Below are the code and all the weights of a small trained network. Each question names an input and a target symbol and asks about switching units off, where a switched-off unit gives its printed mean instead of its output.

import numpy as np


def w(rows, s, z=0):
    codes = np.array(rows[::2]) - 128.0
    scale = np.full(codes.shape[1], s)
    scale[-1] = z or s
    return codes * scale


def f(y):
    return np.maximum(y, 0)


def softmax(a):
    e = np.exp(a - a.max(-1, keepdims=True))
    return e / e.sum(-1, keepdims=True)


def log_softmax(a):
    a = a - a.max(-1, keepdims=True)
    return a - np.log(np.exp(a).sum(-1, keepdims=True))


def net(x, mask):
    ids = ['βγδεζημξπσφψω'.index(c) for c in x.split()]
    T = len(ids)
    res = E[ids] + P[:T]
    r = res
    for j in range(3):
        rows = slice(3 * j, 3 * j + 3)
        q, k, v = (r @ M[0][rows].T for M in (Q, K, V))
        z = softmax(np.where(np.tri(T) > 0, q @ k.T / 3**0.5, -1e9)) @ v
        o = O[0][rows]
        res = res + np.where(mask[j], z, o[:, -1]) @ o[:, :-1]
    y = f(res @ A[0][:, :-1].T + A[0][:, -1])
    res = res + np.where(mask[3:27], y, B[0][:, -1]) @ B[0][:, :-1]
    return log_softmax(res[-1] @ U[:, :-1].T + U[:, -1])


Q, K, V, O, A, B = {}, {}, {}, {}, {}, {}
E = w([
[130,87,141],'β',
[147,184,133],'γ',
[135,94,126],'δ',
[177,49,118],'ε',
[110,98,157],'ζ',
[137,89,124],'η',
[160,8,118],'μ',
[188,95,127],'ξ',
[3,75,172],'π',
[171,98,131],'σ',
[135,91,128],'φ',
[65,173,177],'ψ',
[95,194,166],'ω',
],0.017)
P = w([
[195,135,206],'0',
[120,131,51],'1',
[111,103,155],'2',
[109,130,24],'3',
[105,92,154],'4',
[93,127,1],'5',
],0.016)
Q[0] = w([
[198,128,90],'H0',
[122,35,89],'H0',
[121,90,162],'H0',
[71,174,4],'H1',
[85,169,231],'H1',
[122,94,148],'H1',
[140,196,115],'H2',
[93,42,102],'H2',
[136,122,223],'H2',
],0.015)
K[0] = w([
[149,187,255],'H0',
[126,133,210],'H0',
[158,194,167],'H0',
[58,159,51],'H1',
[173,169,130],'H1',
[192,130,157],'H1',
[55,104,17],'H2',
[121,199,225],'H2',
[220,9,200],'H2',
],0.012)
V[0] = w([
[138,70,93],'H0',
[136,148,65],'H0',
[201,163,179],'H0',
[86,114,84],'H1',
[150,156,190],'H1',
[40,111,145],'H1',
[119,8,160],'H2',
[50,172,135],'H2',
[43,179,138],'H2',
],0.014)
O[0] = w([
[157,177,131,128],'H0',
[150,128,84,27],'H0',
[77,170,111,253],'H0',
[158,112,145,115],'H1',
[76,127,90,123],'H1',
[97,91,250,108],'H1',
[191,90,219,184],'H2',
[45,62,125,69],'H2',
[86,96,123,67],'H2',
],0.011,0.0072)
A[0] = w([
[124,89,27,152],'N0',
[140,116,81,136],'N1',
[73,142,124,90],'N2',
[243,174,185,5],'N3',
[104,100,169,100],'N4',
[180,91,31,150],'N5',
[136,99,89,192],'N6',
[85,120,223,163],'N7',
[135,131,176,12],'N8',
[191,107,165,7],'N9',
[145,149,180,41],'N10',
[161,194,141,86],'N11',
[63,125,182,87],'N12',
[79,110,2,52],'N13',
[94,103,142,139],'N14',
[56,151,97,59],'N15',
[176,56,180,2],'N16',
[120,188,129,71],'N17',
[121,169,46,119],'N18',
[51,169,101,49],'N19',
[139,115,157,56],'N20',
[150,125,105,137],'N21',
[77,153,218,161],'N22',
[104,94,145,78],'N23',
],0.0095,0.0055)
B[0] = w([
[124,152,162,189],'N0',
[75,190,140,154],'N1',
[163,120,120,163],'N2',
[95,109,110,249],'N3',
[162,147,117,170],'N4',
[158,161,111,187],'N5',
[136,203,110,160],'N6',
[192,91,148,209],'N7',
[69,127,46,144],'N8',
[93,106,58,170],'N9',
[89,94,104,156],'N10',
[108,71,117,191],'N11',
[125,165,37,183],'N12',
[115,72,189,211],'N13',
[128,117,124,171],'N14',
[153,88,135,181],'N15',
[66,137,76,175],'N16',
[156,115,118,154],'N17',
[107,168,254,191],'N18',
[154,88,107,180],'N19',
[125,146,86,142],'N20',
[108,173,99,152],'N21',
[159,119,140,194],'N22',
[120,166,87,159],'N23',
],0.0074,0.013)
U = w([
[159,123,176,145],'β',
[77,167,162,253],'γ',
[118,139,124,132],'δ',
[175,130,75,92],'ε',
[195,109,254,116],'ζ',
[138,133,137,121],'η',
[93,138,41,2],'μ',
[139,182,130,155],'ξ',
[161,68,145,87],'π',
[111,167,111,71],'σ',
[135,135,138,110],'φ',
[71,122,81,190],'ψ',
[58,133,129,153],'ω',
],0.013,0.005)

Each question gives the input, a string of symbols that net reads in full, and the target symbol t.
The units are the heads (3 rows each of Q, K, V and O) and the neurons (one row each of A and B). Each row of codes is followed by its name. A weight is (code - 128) times the scale printed after its matrix; where a second scale follows, it is the last column's (O, A, B and U).
mask holds one flag per unit, heads first, then neurons. A switched-off unit (its flag False) gives its mean, the last column of its rows in O or B, instead of its output. The means were averaged over made-up inputs and are rounded, as every weight is.
A unit's drop is (log p(t) with every unit on - log p(t) with that unit switched off) / (log p(t) with every unit on - log p(t) with every unit switched off).
The circuit of an input: a set's keep is (log p(t) with only the set's units on - log p(t) with every unit switched off) / (log p(t) with every unit on - log p(t) with every unit switched off). Starting from the 12 units with the biggest drops (on a tie, the unit counted first), units are removed one at a time, each time the one whose removal leaves the highest keep (on an exact tie, the one counted first), for as long as the keep stays at least 0.8.
units of the circuit, in order: the units of the circuit, biggest drop first
most important unit: the unit with the biggest drop
top k neurons: the k neurons with the biggest drops, biggest first
which heads matter: for each layer, one digit per head in row order, 1 if its drop is at least 0.15 and else 0, layers parted by /
drop of u: that unit's drop, to one decimal
input ζ ε π ε, target π: most important unit : N7
input ψ ω ε σ ξ ξ, target ω: units of the circuit, in order : H2, N13, N18
input ε σ δ, target ε: units of the circuit, in order : H2, H1, N18
input ψ ε ψ φ π, target ψ: units of the circuit, in order : H2, N12
input ε γ δ ε γ, target ε: units of the circuit, in order : H0, H1
input ζ ζ η ξ φ, target ζ: which heads matter : 011
input ψ γ δ φ δ, target ψ: top 2 neurons : N12, N18
input ε β ε, target ε: units of the circuit, in order : H2, H1, N9
input ε β ω, target ε: units of the circuit, in order : H2, H0, H1, N9
input ξ ε δ, target ξ: units of the circuit, in order : H1, H2, N18
input π γ ξ φ σ, target π: which heads matter : 101
input ε γ ε π φ, target ε: which heads matter : 011
input ε ε ξ ε δ ζ, target ζ: which heads matter : 010
input ζ δ δ, target ζ: units of the circuit, in order : H2
input ψ ε γ φ μ, target ψ: which heads matter : 001
input π ζ ζ ζ η ε, target π: which heads matter : 111
input μ μ π ε β ξ, target π: top 2 neurons : N7, N22
input π ψ β, target π: top 3 neurons : N7, N22, N16
input ζ π ε β, target π: top 3 neurons : N7, N22, N12
input ψ π ζ, target ψ: units of the circuit, in order : H2
input ξ π ε η, target π: drop of N12 : 0.2
input ε β π ε β, target ε: drop of H1 : 0.3
input ε η ψ, target ε: drop of N14 : 0.0
input ε ζ η, target ε: drop of H1 : 0.3
